Each row is followed by its class number.
[-14  22   6  20  26 -11 -25  65  -4 -62   4 -31 -25 -16 -10  39  17  10
 -16   1 -54 -27  22 -12 -58  28   4  -1 -21 -35  20  -1 -40 -19 -38  -1
 -19  -2 -17 -25   5  -7  26] -> 6
[ -1  -7   6  -6   0  -7   1 -12  10  -7  14   1  44  25  14  53  54 -26
 -10  23 -17  -2 -34 -26 -48   8  39 -33   2  17  14   5  30 -12  15 -30
  13  31 -17 -10  54  -6   6] -> 5
[ -5 -26  -3 -17  18 -17 -15  12 -26 -36   3  -4  23  22  34  16   8 -36
  15  11 -39  15  12 -35 -24  11 -39  44  22  41  37 -25 -24  33 -26  10
 -45 -16 -12   0 -21 -19  35] -> 0
[  4  21 -10 -11  36 -16 -10  19   2 -33  11 -15  17   7  15  45  23   6
   7 -12 -24 -27 -33  23 -61  -1  17 -18 -20  26  10   2 -22  -2 -69   1
  39 -12 -28  16  29  20  46] -> 6
[ 23  11 -12  11 -27  24  -1 -57 -17  32  16  10  14  19   7   5  16 -11
  23   3 -47   7  -6 -14  13   2  -5  12   1   6 -18 -18 -12  -9 -34   6
   2 -14  18 -14 -28  17  13] -> 8
[-30 -15  -4  11  27  15   6   7  29  -8  31 -36  10   1  18 -19  -6  15
   1  32   5  -2 -16   6 -11  18  21  33  32   9  -9   6  -7   8   7  -4
  13  -3  17  12   0 -20  -3] -> 6
[  5  22 -19   0   0  52  -1 -20 -24  49  31  -6  15  13  10 -10  68 -22
  21  44  -4  30  -1  42   5  12 -50  33  10  -9 -14  27  -1 -12  10  -8
  22  -6  -7  -2  28  23 -28] -> 9
[  6  -5 -33 -14 -10 -32 -30   0 -21  13 -18  45  -6   6 -20  -3  24 -19
 -25 -29  14   0  28  -5  -5  10  36  38 -25 -11  11 -45  20  -9  -6 -17
  17  -2  -1  21   3  16  10] -> 3
[-27  -4 -33 -19   0  12  18 -67 -21  19  -3   1  18  29 -31 -25  18  24
  -4 -13 -18  25 -33  34  33 -38  -1 -22 -10  45 -57 -15  11  29   6  -6
 -13 -12  24 -21 -33  27 -30] -> 8
[  6   9 -17  18   1 -31 -41  10  27 -67  37   3  41  11  -8   1 -12  40
 -41  40 -60 -15 -19 -16  -9  15  26  25  38  -2   8  17 -14   8  24 -15
  -1  34   3  10  21   0  43] -> 8
[  7  14  -3  -9  -8 -33 -21 -47  33 -32  -8 -38  11  -9  28  11  24  -2
 -11  25  -1  14  35 -46   6  -5 -34  35  -6 -32 -15  -9   4 -20  16  -6
 -15  29   3  50  31  27  34] -> 0
[ 37   1  -3  -9  17  16   4  36   1   4  39  22   4  -2 -38 -21  36 -38
  21  -1 -23 -10  -9 -24  -9  -2  38  50  12 -34  52  29 -35 -39 -24  16
  -8 -35 -28 -25 -24  16 -15] -> 6
[-20   2   6  -3 -31   6   0 -59  20  26  21  20   4  -1  23  12  17  16
   9  -3 -20   4   3 -23  21   2 -14 -34 -13   2  14  38  -9 -13  19 -49
  56 -10  33  -8 -16  69   3] -> 5
[ 22 -16 -18   2  -4  31  40 -12  11  56  13  -4  14  21  48  53  67  46
 -10 -19   9  24 -22 -10  22  24  15  84 -28  -1 -27 -47  60 -17  11  10
  15 -26  -4  21  -9  32 -24] -> 4
[-15  20   4 -25 -21 -10 -22  20   5  52  17   3  31  14 -16  21  93   8
 -13  25  28  39 -10 -27  -5  35  52  28  -5 -37  28  23  11  -7  32 -19
  -4 -12  -9  13  14  36 -10] -> 5
[  8 -12  -9 -23  15   3  15  -2   1  50  12 -12  26   2 -15  -8  14  27
 -19  -9  -1   9  54  29  -4  10  -8   8  12   4   7 -14  10 -19   4 -15
 -33  23  -2 -45  -9  16  -2] -> 7
[-34 -23   3 -39 -16  26  50 -29 -28   9  30  -1  33   1 -17 -12  15 -17
  -1  27   1 -12  -9 -14  14  13  21   2  10   3  -3  -4  40 -22  -1 -19
  36 -31  33 -14   4  45 -36] -> 4
[-16   2   8   0  19  17  10  -4 -28   7  37 -18 -11  12 -20  -6   1 -16
  29   0 -10 -12   1 -16  18   4 -50 -38   8   9  22  -8 -27   6   0 -22
 -11 -34  -4 -24  -4 -17 -31] -> 3
[ -1 -21   2 -26 -25  31 -11 -40   4  24   7   7  -2  41  -9 -21  45  -7
   8   0 -30  -2 -15   1 -13 -25 -55 -18  -6  52 -18   2 -10 -12   4  -4
 -12 -42  55 -53 -35  13 -29] -> 7
[ 25  18  -6 -25 -16   6   4 -70 -12 -34  18  13  29  23 -15  34   0 -10
 -37 -25   8  30 -30 -30  60  10  39  17 -30  44 -35 -12  -5  11 -20 -40
 -60  11   0 -51  -5   4 -20] -> 7
[-14  23   9 -29 -11  22  -7 -12   5 -38 -16  -1 -47  -4  -4  20  24  -8
 -10  -7 -37 -27 -10 -11 -69   0 114 -10  19   1  18  41 -14  10 -41 -10
   6 -19  -1 -28  -4 -11  11] -> 0
[  4  -8 -22 -59 -21  -4 -11   5  11 -14 -14 -13   7  14 -67  24   3  -6
 -39  15  -7   4  11 -21  -8 -19  39  22   1 -45 -18  19  54  23   7 -38
 -72   3  34 -34   9  -7 -14] -> 5
[ 12 -14 -19  12 -27  20 -43 -35  -9 -23  14  23  -7  12 -32 -12  -5  11
   4 -34  -5  -2   5 -42  27 -10   6  18  -9   9 -29 -26  21   5 -11 -32
 -10 -24  24 -39 -24  -9   6] -> 3
[ -9   9  -5  20   3  -3 -45 -45  15 -26  49   0 -19  10 -12   5   5  28
  14 -36  -4  -3 -17 -19  -8   3  42  35  -2  33 -26 -17   8  -5 -41 -41
 -67  -6  18 -31 -21   0  17] -> 9
[-23   3  -5 -32   8   9 -20  -6  -9  26 -11 -42  11 -21  28  14  31 -27
 -34  44 -38   8  21  -2 -28  13  -9  14   3  23   7  30   4  18   3   2
 -58  18 -19 -19  34  21  27] -> 9
[-25 -13   2 -41 -50   4 -22 -55 -22  12   0 -35  23  -2  22  25  -5  18
   8  31  22  28   1 -32  16  14  17   3 -12  33 -16 -11   2  21 -53 -25
  -9 -42   3   4 -10  65  25] -> 9
[ 30  -7   6  14  31 -49 -18   6 -23  38  13 -16  36 -29 -35   5  -1  30
 -34  13   3 -23  21 -14  40   3  47  15  -4 -42 -12  15  54  13 -45 -28
  -8 -22  -7  21   5  25   0] -> 8
[-12   8  16  -5  -5  29   2  11  -6  30  26 -12 -31  -1  40  18   8  -7
  28   2 -11  34  25   9  -5  -5 -64  29 -36  10 -11  -2 -17   1   2  32
   2 -50  30 -25 -47  -3 -40] -> 1
[-24  -3   2  36  14  25 -35   3 -14  25  46  -2  -3  33  -2   0  11  -1
  26  18 -32  15 -17  12  -4 -29 -18  53  -5  26 -32   1  -3   1 -23  -2
  25 -38  34 -43  18   8 -31] -> 6
[ 25 -12 -12  13   0 -18  28 -34  32   6   2   7   9   0 -35 -18  66  17
 -26  21  18  33  11   6  25 -20 -25  49 -12  54 -28   4  -8 -18   2 -15
   9 -32  -2 -68 -34  44 -47] -> 3
[ 32  26 -16  -4  10 -14 -52  27  25 -31 -21 -10 -23 -19 -29  15 -25   2
 -13 -46 -28  -3   6 -28  19  -6 -18  47 -41 -15  16 -11  -3  24  -2 -44
 -13 -23   5  23  22 -17  29] -> 1
[  4  -8  23  18  -6  28 -29  19 -19   9   6  15  29   5 -33 -12  35 -30
 -12  31 -15  29 -23  14   4   6  22  46  -2  13  12  61  -8 -14 -13 -27
 -11 -34   0 -53  -2  22 -41] -> 8
[-13  -3 -15  12  -7  -4  -7 -78 -31   4   6  -2  11 -10 -24  -9  11 -17
 -25  29 -24  28 -37  -6 -11   1   6  64 -16  38 -46   2  32  -4 -18 -19
 -26   4  32 -35 -28  30   2] -> 6
[ -8  15  38 -25  -1   4  13 -46  -3  10 -11 -43  -4 -25  -6  40  33   6
 -12  -6 -21 -51   1 -19  -5  25  -3 -14   0 -16 -15  36  36  26  17   5
  28  -1 -13 -14  -9  -8  33] -> 5
[  3 -28  -2   4  36   0 -16 -23 -19 -47  38 -19  13 -11  14  39 -11  -1
   3  -3 -36  -9 -10 -11 -30  18 -24  65   1  37  25 -14 -16  -7  -3 -17
 -17  13 -64 -35  33 -10  49] -> 9
[ 13   6   2 -56  24 -15 -12 -11 -14  28  27 -29 -10 -12  16  29 -19  18
 -23   7   3  -1  12 -19 -24   2  37 -12 -14 -26   4 -28  51   9  23 -33
   2  19  11  -5  30   3   1] -> 7
[  2  28   3  31   0 -19   3  63  26  33  29 -33  -6 -11  10  29 -11  14
 -15  24 -42 -10   8  23 -47  22 -47  23 -21 -13   7 -17  20 -24 -14  16
 -19  -6  29   9  -6   7  10] -> 4
[ 15  21  -4 -39  -6  -3  -7 -29 -18 -33  30  12 -21 -13  15  -1  15 -16
  -3  40 -31   1  -5 -13  24  20  -3  37   6  30   7 -21 -28  -3  22   4
  24   1 -13 -43   7  33  -2] -> 8
[ -6  13  11 -14  12 -22   5 -20  16  21   2   2   5  16  23  25  39 -14
  -7   5  21  -5  13  26 -15  21  28  57  32  38  18  -5  19  10   4  -6
 -21  21 -18  25  13 -14   0] -> 4
[-25  -3  -8  -5 -42  36  -1 -41 -34  51  20  23  10  39 -42 -16  69  15
  -9  26  -7  35 -51   7  20  21  -5  -1  17  23 -37   6   7  16  38 -30
 -23 -18  29 -82 -30   2 -35] -> 7
[  9  -4 -22  -3   7   1   2 -40  -4 -37   8   1  -8   0  38  -8  36  -1
   3  15 -51  12 -37 -12  30  13  23  29   0  12 -27 -13 -13  10  23  24
   8  19  -9   2 -33  37   6] -> 8
[-28  27  34 -14  28  -7 -19  -7 -32 -17  -3 -37 -13 -11 -11  41  26  -6
 -16 -19 -22 -19 -10 -29 -46  44  48  68  -6  43  43 -22  29  16 -35 -36
 -32 -37 -28   1   1   3  31] -> 8
[ 12 -20 -13 -17 -42  13   3 -43  11  47  -7  -7  42   0   2  50  58  17
 -29  39  14  17  26 -51  13  39   1 -21  -4  -8  -7  58  24  19   8 -55
 -49   1  31 -25 -19  -6   0] -> 8
[ 10  -8   1  32 -17  19  23 -47  38  14  11 -39  11  28 -29 -11 -11 -15
  -1   3 -22  32 -29 -24  -4 -21  -9  50  -2  19  -2 -11  -9 -17   3 -14
 -24 -26 -16 -23 -51  27 -10] -> 9
[-30 -16  10 -15  -6  46  20 -31 -11  22  -2   3  -7  25  19  -2  65  16
   5 -34 -33 -25  15  15  -1  15  -1 -75  10  16  -7   2 -20 -14  -3  -8
  -4 -10   4 -54 -41  19 -14] -> 7
[  8  -7  -3  -6   4   9  51 -24 -18 -34   7   9  26  -4  -1 -16  -6  -4
 -29  27 -32  27 -42 -17  16  17  15  71  22  18 -11  -7  21 -14  19   9
 -38  25  25 -12  -5  13 -28] -> 3
[-46  57  23 -35 -17   3 -24 -13  -2  16  18 -18 -39  -6  21  30  47 -41
   8  17 -21 -29  39  -8 -19  73  -1  57   9  26  51  32 -48   8  -2 -12
   9   2  -3  -2  33  27  37] -> 9
[-16  -3  19 -18 -17  63 -28 -23 -12   6   1  14  15  12 -18 -29  87 -25
 -20  10  -6  30 -23   2  11  30  -2  13   4   2 -10  24 -50 -31  21 -20
 -25 -22  -4 -98  -8  14 -15] -> 4
[  5 -23 -17   8 -14  30  38 -50  20  34  18 -13  15   5 -24   2 -17  49
  -5  14  11  23 -32 -15  23 -20 -18   1  -9 -19 -25  73  13  -9  43 -20
  21   8  44  -5  12  12 -35] -> 0
[-33 -31 -12 -13  -2  21   9  -2 -24  10  -6  15 -22  28   4  26  41 -30
  -1 -13  -8  -9 -29 -13  10  -5  17  -2 -29 -42 -14  18   7 -20  13   7
 -15 -16   8  17  39   8 -42] -> 1
[ 23  25   9   5  10  36  -7 -15  33  20  28  -5 -17  -9  27  -2  60  18
   6 -15 -46 -11 -24 -12  -8  11  61  55   0 -35  -7  17 -19 -23   7  16
  48 -17 -11 -12  -1  26  16] -> 9
[ 28   2 -21  -6   5  -1 -25  18  -5 -47   3  21  48   0 -12 -46  -4  -3
  -2  10 -18  15 -12  20  -4  20  19  10  37  39  32  -4   8  17  17 -27
  -4  30   8  42  -5 -29  -3] -> 2
[  2 -20  24  -9  13  -1  28 -13   2  -9 -19 -15  18  11  26  16  24  -2
   7   3 -55 -11 -13  39 -23 -18  24  27  32  69  17 -14  35   7 -17  -7
   2  -9 -29  -7  -4  24 -18] -> 2
[-18   9   6  -7  -3  -8 -19   9  17 -32  -3  -2 -40  -2  30 -18  59 -30
  28   3  23  -6   4 -15  26  -3  -5   3  -5  -4 -28 -20  -1  14  -5  15
   6 -29  -5  12 -17  15   0] -> 7
[ 10 -49 -29 -12  29  18  64 -63 -19 -38  11  12   0  -2  31  13  19 -22
   9  18 -31  -2 -26 -31  -8  -5   2   9  14   4  -1  16  -4  13   4   5
   0  -4  -7   6 -24 -23 -12] -> 2
[ -2 -18 -20  -3  -2  -7  27 -43 -12 -15  14   0 -22  -6   2  26  51  10
  -4  30   9   1  -7  -9  44  30 -15  44  -4   4 -52  19  -7  10   8  13
 -40  11  12 -30  -2  -9 -29] -> 3
[  8  -5 -17 -24 -17  -1  32 -30 -19 -20 -11  23 -13  25 -18  16  45  14
  -6  -4 -22  17 -14  -3  25   1 -47  55 -15  54 -11 -30   9  -8  44  17
 -34   6   6 -32 -25  21 -43] -> 8
[ 24 -30 -10 -18 -13   9  13 -69 -43   5  18  18  11  37 -15  15  43 -39
  -2  23 -33  16 -61  14  17  25 -12  42  -7  41 -18  -9 -20  10  44  -2
  18   0   0 -43 -28 -24 -50] -> 3
[ -3 -34  16 -15  55  -9 -23  -4  -1  25  17 -44  22   9  -4   8 -16 -25
   3 -25 -25 -28 -16  23 -19  39  15  10   2  39  72   0 -36 -10 -17 -47
 -39  -8 -35  12   4  -5  15] -> 8
[  4   2 -29  42 -20  33  -9   6   2  -7  -3 -12  -9  11  21  -5   3 -38
  -6  49 -35  39  -5 -22  -1   9 -20  66  13  -5 -25  19   7  -2   4  35
 -38  30   4  -3  10  15  10] -> 1
[-29  -7  25  11  31 -10  46  18  -3 -36   0  13 -24 -22  37  17  26 -22
 -20  -4  -2 -31 -19 -12 -23  15  41 -14   0  22 -17  11  41   8 -23  21
  -9  -1   3 -29 -28   3  -7] -> 4
[-15   5  20 -28 -11   7 -12   3  -5  35 -27 -18   1  -1 -11  29  49   8
 -35 -13 -39 -11 -30 -17  -6  53  61  29 -11  -5  25  12  -6   8 -15 -47
 -19 -28  -3 -24   8  39  21] -> 9
[ 34  -8 -20  -3  10 -27 -49  20   7 -13   1  11 -10   5 -18 -23  -3  20
  -8 -16 -24  -4  20   6  18  28  17  15   5 -32 -12 -51  16  11  23 -60
  33  37  29 -28  -3   9  24] -> 7
[ 15 -46 -22   9  -8  27   8 -34  11  45  10  11  -9  -2  42  14 -29  -4
  21  19  -7   3 -34 -10  17 -41 -22 -13   0  -3 -20  52  22  38  12  -1
  35 -19   2   1   0  -2  12] -> 7
[ -3 -13 -12  29  13  19  28 -44 -33 -27  16  30 -17   9 -19 -13 -18  25
   7   4 -13  20 -52   8  14 -29  29  53  21  34 -44   6  30  19 -15  -1
  -7  -7  17 -32  -4  -8 -35] -> 2
[-15 -22  -3  26  23  46  -6  -7   1   9 -17   9 -24  -8  29 -33 -23  23
  24 -56  -7  20   7 -29  17 -19  -4   9  11 -31  -5 -30  25   0  11 -22
 -31   3   8  -3  -6  -7  22] -> 2
[ 17 -14 -11  25 -11  46 -12   8   7 -24  25   0  17  39 -18 -49  27 -26
  19  -5  18  16 -25 -62  28  22 -15  48   9  10  -1 -43  -3 -41 -10 -13
  10 -36  24  -4   7  11 -14] -> 0
[-16   3 -10 -38  -5  26   7 -34 -20  19   7  -5 -19  -1  26  17   4   0
  -8  12 -14  -9  32 -14  29  42 -25   3  14  28  -3 -18 -25  36 -41 -39
 -25 -35  33 -46  -1  -6  12] -> 2
[ 16 -16  -6  36   5  27  -6  17   6  12   7 -22   3  -1   8 -18  -9  46
  33  -9 -11  36   6 -21 -31 -30  41 -41  -2   2 -12 -15  28 -13   0   9
  32   7  10  -4 -17   9 -19] -> 1
[-49 -16 -19 -21   4 -44   2  -1 -38  24  15  36 -12  -7 -39  -5   1  10
  -1 -11  34 -23  14  16 -41  29  18 -60   5 -50  35 -28 -35 -22  -8 -39
  11  -6  -3   5  16 -31  22] -> 0
[  6   8 -12 -35 -30  67 -18 -54 -23 -25   4  -5   7 -20   3 -27  34 -13
 -15  33  -6  40 -24 -38   3  16  64  30   1  11 -15  26  -1  -9  18  -2
  37  -9  -3 -25   9  34  -7] -> 1
[ 15  11  -7 -29   2  27  -2  -1  11  24 -16  -1 -36   3  63  42   0  -5
  -7 -24 -39  -4  -8 -53 -37  37  69 -52 -14  -4  26 -12 -26  35 -18 -36
  41  -6  31 -25  -2 -21  36] -> 0
[-37 -28 -16  -5   6  26 -31 -27 -14 -28  31 -16 -13  20  11   5  38  13
   8  10 -32  18  -6   5 -29  -6  -4  62 -14  10 -35 -13  -8 -27  10  14
 -12  -3  13 -40 -13  26 -11] -> 6
[-14  24   2 -20 -29  33  15   7  19  13  20 -32  28 -22 -16 -14  16  18
 -40  16  15   7  16   2  25  24   1 -11  -9  13   3  16  38 -12  34 -19
  -4 -13  -6 -12 -11  35 -26] -> 2
[-24  24  24  -2   1  -7 -35   4 -10  51   6 -25  21  42  -6  13  32   1
  30 -17 -45 -19  31  37  -8  -2 -23 -55   0  -9   1   0   2   1  -3 -17
 -16  12  38  18   3   3 -16] -> 8
[-39 -39  11 -41   9 -41  22  12   3  46  22 -30  28  -6  -9  20  14  13
   5  -8  17 -24  32  33  26  10 -52  31 -16 -21  -2 -10  33 -14  17  -3
  -3 -15   2   3  13  37  -2] -> 0
[ -2  12   5  11  19 -24  -9 -68 -33 -22  21 -14 -20  13 -11 -11 -11  10
  11  -3 -23  18 -62 -13  23  -6   0  12  -5  69 -24 -17  -9  23  -1 -12
 -27   4  21  -6 -14   1 -28] -> 0
[  0   0 -11  -7 -30 -33  -8 -52  -1 -37  13   9  36  12  31  29  27   0
   9  42  -9  27  -5   6  16  26 -51  12  13  15 -15 -51 -34  26   1 -35
  35 -11 -15  -1 -29   3  37] -> 4
[ 34  -4 -21  -5  12   1 -22  23 -39   6  27  16 -42   8  -6  23 -11  23
   3 -10 -34 -27 -29  -8 -33  12  13  26  -6   4 -19 -53  57  13 -33 -12
  10 -14  30 -40   7  -6  18] -> 7
[  2 -33 -27  11  16  30  15   4  13  12   5 -22  -4   3  12  22  23  -3
 -31  22 -17 -33  12  11  -9  16 101  49  36  19  -6  16  40  -2 -31   7
 -18  12 -33  -3  41  -2 -10] -> 4
[ -3  -3 -22 -21 -15  43 -12 -42  18   7  21   2 -11  17  28   5  19   3
   9  -6 -20  11   6 -26  -2 -24   8 -19 -10  45  -5   3 -16 -30  -8  -3
 -32   8  13 -40  39  33  -6] -> 2
[ -4   0  21 -54 -26  49  -4  15  17  25 -12 -13  24  33 -20   1  47  -7
  14 -13 -14   3   5  -7  -3  19  34  56  20  15  33 -16  -9 -13   4 -24
   3 -34  16 -27  40   4 -12] -> 2
[  6   1   7 -12  43 -43  35 -13  -3  11  46   3   3 -29  28  37   0 -36
 -10  23  -4  -9 -31  -5 -20  -7  41  -4 -19  -1  19  80  -9  25 -16  19
  -4 -11 -12  18 -14 -20 -16] -> 0
[ 13 -10  -9  11  -7 -10  42 -45  13  16  14  38  12 -10  -1 -32  -5  30
  -8   6   4  17 -24  19  35  12  -7  12  27  60  -8  -7   6 -18  23 -16
 -14  39  14 -43 -12  27 -14] -> 2
[ -2  -4  30 -23  -2   4 -16  15   2  14  10 -30  26 -12  44  10  -7 -36
   3  21  12  -4  -3 -28  -1  29  28 -15   8   8  30 -16  20  -9 -11 -16
  32  -7 -28  11  39  36  24] -> 1
[-10  -9  -8  -8  -8   3 -22  13 -11  46  16 -16 -20  -8  14  33  32  25
  21 -10 -18 -27  20  -8  -3  26  15 -19 -27  16   4 -14 -25  -7 -41  21
   7 -29 -19 -34   6  31  31] -> 8
